Below is a small trained network, with its code and all its weights. Each question gives an input and a class and asks what happens when units are switched off, that is, made to give their printed mean instead of their output.

import numpy as np


def w(rows, s, z=0):
    codes = np.array(rows[::2]) - 128.0
    scale = np.full(codes.shape[1], s)
    scale[-1] = z or s
    return codes * scale


def f(y):
    return y / 2 * (1 + np.tanh(0.7978845608 * (y + 0.044715 * y**3)))


def log_softmax(a):
    a = a - a.max(-1, keepdims=True)
    return a - np.log(np.exp(a).sum(-1, keepdims=True))


def net(x, mask):
    res = np.array(x, float).reshape(1, 4) / 4 @ E
    y = f(res @ A[0][:, :-1].T + A[0][:, -1])
    res = res + np.where(mask, y, B[0][:, -1]) @ B[0][:, :-1]
    return log_softmax(res[-1] @ U[:, :-1].T + U[:, -1])


A, B = {}, {}
E = w([
[185,131,2,137,184,160,143,193],'x0',
[162,124,107,38,204,60,104,69],'x1',
[96,127,80,47,45,85,192,168],'x2',
[157,210,187,99,157,158,223,120],'x3',
],0.0076)
A[0] = w([
[186,136,114,50,188,29,114,49,160],'neuron 1',
[191,156,181,212,201,206,70,64,131],'neuron 2',
[73,140,108,84,51,51,209,167,44],'neuron 3',
[153,94,102,53,179,56,95,58,102],'neuron 4',
[162,101,151,15,191,45,106,15,99],'neuron 5',
[79,55,116,134,71,71,2,129,161],'neuron 6',
[159,202,201,84,158,160,214,142,1],'neuron 7',
[20,118,247,108,80,81,79,55,111],'neuron 8',
[170,237,188,97,144,149,211,122,95],'neuron 9',
[112,114,147,203,31,210,169,154,106],'neuron 10',
[203,215,186,93,131,165,220,79,59],'neuron 11',
[197,132,225,220,222,186,76,99,235],'neuron 12',
[69,47,72,140,91,79,32,133,86],'neuron 13',
[100,151,73,48,54,126,195,154,103],'neuron 14',
[41,136,254,106,46,81,136,5,45],'neuron 15',
[44,115,170,213,59,190,149,195,166],'neuron 16',
[58,153,125,49,59,74,207,191,114],'neuron 17',
],0.0057,0.00095)
B[0] = w([
[85,76,211,209,162,117,194,190,213],'neuron 1',
[69,91,52,107,102,17,77,83,234],'neuron 2',
[99,76,114,139,87,65,87,99,199],'neuron 3',
[87,101,195,210,147,170,184,187,193],'neuron 4',
[74,119,167,207,171,119,215,189,221],'neuron 5',
[195,58,146,144,91,189,121,112,211],'neuron 6',
[178,24,168,163,44,179,78,115,190],'neuron 7',
[218,147,49,102,193,143,165,162,230],'neuron 8',
[208,31,136,175,81,173,85,126,204],'neuron 9',
[65,132,142,194,166,99,183,192,216],'neuron 10',
[172,53,161,198,74,162,79,117,203],'neuron 11',
[93,90,54,115,115,21,97,91,253],'neuron 12',
[207,42,185,176,81,210,89,119,204],'neuron 13',
[114,100,57,114,103,65,107,90,201],'neuron 14',
[203,170,2,75,193,130,172,162,240],'neuron 15',
[88,143,157,199,208,120,197,186,234],'neuron 16',
[88,81,70,141,85,62,118,76,213],'neuron 17',
],0.006,0.0053)
U = w([
[24,123,214,198,159,126,196,211,106],'0',
[215,54,182,151,49,211,76,89,124],'1',
[50,110,83,114,93,11,92,32,105],'2',
[220,163,42,95,184,152,158,173,177],'3',
[90,195,184,85,115,146,106,94,198],'4',
[50,234,225,24,92,226,90,31,3],'5',
[50,254,224,8,100,236,83,47,10],'6',
[61,239,225,15,96,213,74,75,7],'7',
],0.0087,0.007)

Each question gives the input, the list of numbers given to net, and the class t.
The units are the neurons (one row each of A and B). Each row of codes is followed by its name. A weight is (code - 128) times the scale printed after its matrix; where a second scale follows, it is the last column's (A, B and U).
mask holds one flag per neuron, in row order. A switched-off neuron (its flag False) gives its mean, the last column of its row in B, instead of its output. The means were averaged over made-up inputs and are rounded, as every weight is.
A unit's drop is (log p(t) with every unit on - log p(t) with that unit switched off) / (log p(t) with every unit on - log p(t) with every unit switched off).
The circuit of an input: a set's keep is (log p(t) with only the set's units on - log p(t) with every unit switched off) / (log p(t) with every unit on - log p(t) with every unit switched off). Starting from the 12 units with the biggest drops (on a tie, the unit counted first), units are removed one at a time, each time the one whose removal leaves the highest keep (on an exact tie, the one counted first), for as long as the keep stays at least 0.8.
units of the circuit, in order: the units of the circuit, biggest drop first
top k neurons: the k neurons with the biggest drops, biggest first
drop of u: that unit's drop, to one decimal
input [-7,-5,8,6], class 2: units of the circuit, in order -> [neuron 17]
input [7,-2,-8,4], class 2: units of the circuit, in order -> [neuron 2; neuron 12]
input [7,8,8,2], class 0: units of the circuit, in order -> [neuron 1; neuron 4]
input [-8,2,-8,2], class 2: top 2 neurons -> [neuron 2; neuron 12]
input [-8,6,-1,-4], class 3: units of the circuit, in order -> [neuron 15; neuron 8]
input [3,3,-3,4], class 1: units of the circuit, in order -> [neuron 15; neuron 16]
input [-7,3,-6,7], class 1: top 2 neurons -> [neuron 11; neuron 7]
input [2,3,-4,-1], class 2: units of the circuit, in order -> [neuron 2; neuron 8]
input [-7,6,2,-6], class 3: units of the circuit, in order -> [neuron 15; neuron 8]
input [-6,-2,-5,-3], class 3: units of the circuit, in order -> [neuron 8; neuron 15]
input [-2,8,7,6], class 0: top 3 neurons -> [neuron 5; neuron 1; neuron 4]
input [-6,6,6,8], class 1: top 3 neurons -> [neuron 7; neuron 9; neuron 11]
input [1,-1,1,3], class 4: top 2 neurons -> [neuron 13; neuron 6]
input [2,-3,3,-7], class 1: units of the circuit, in order -> [neuron 13]
input [-8,-7,-2,-3], class 3: drop of neuron 5 -> 0.1
input [-5,-4,3,8], class 1: drop of neuron 7 -> 0.2
input [2,-2,3,2], class 4: drop of neuron 2 -> 0.3
input [-7,-1,3,-5], class 3: drop of neuron 15 -> 0.4
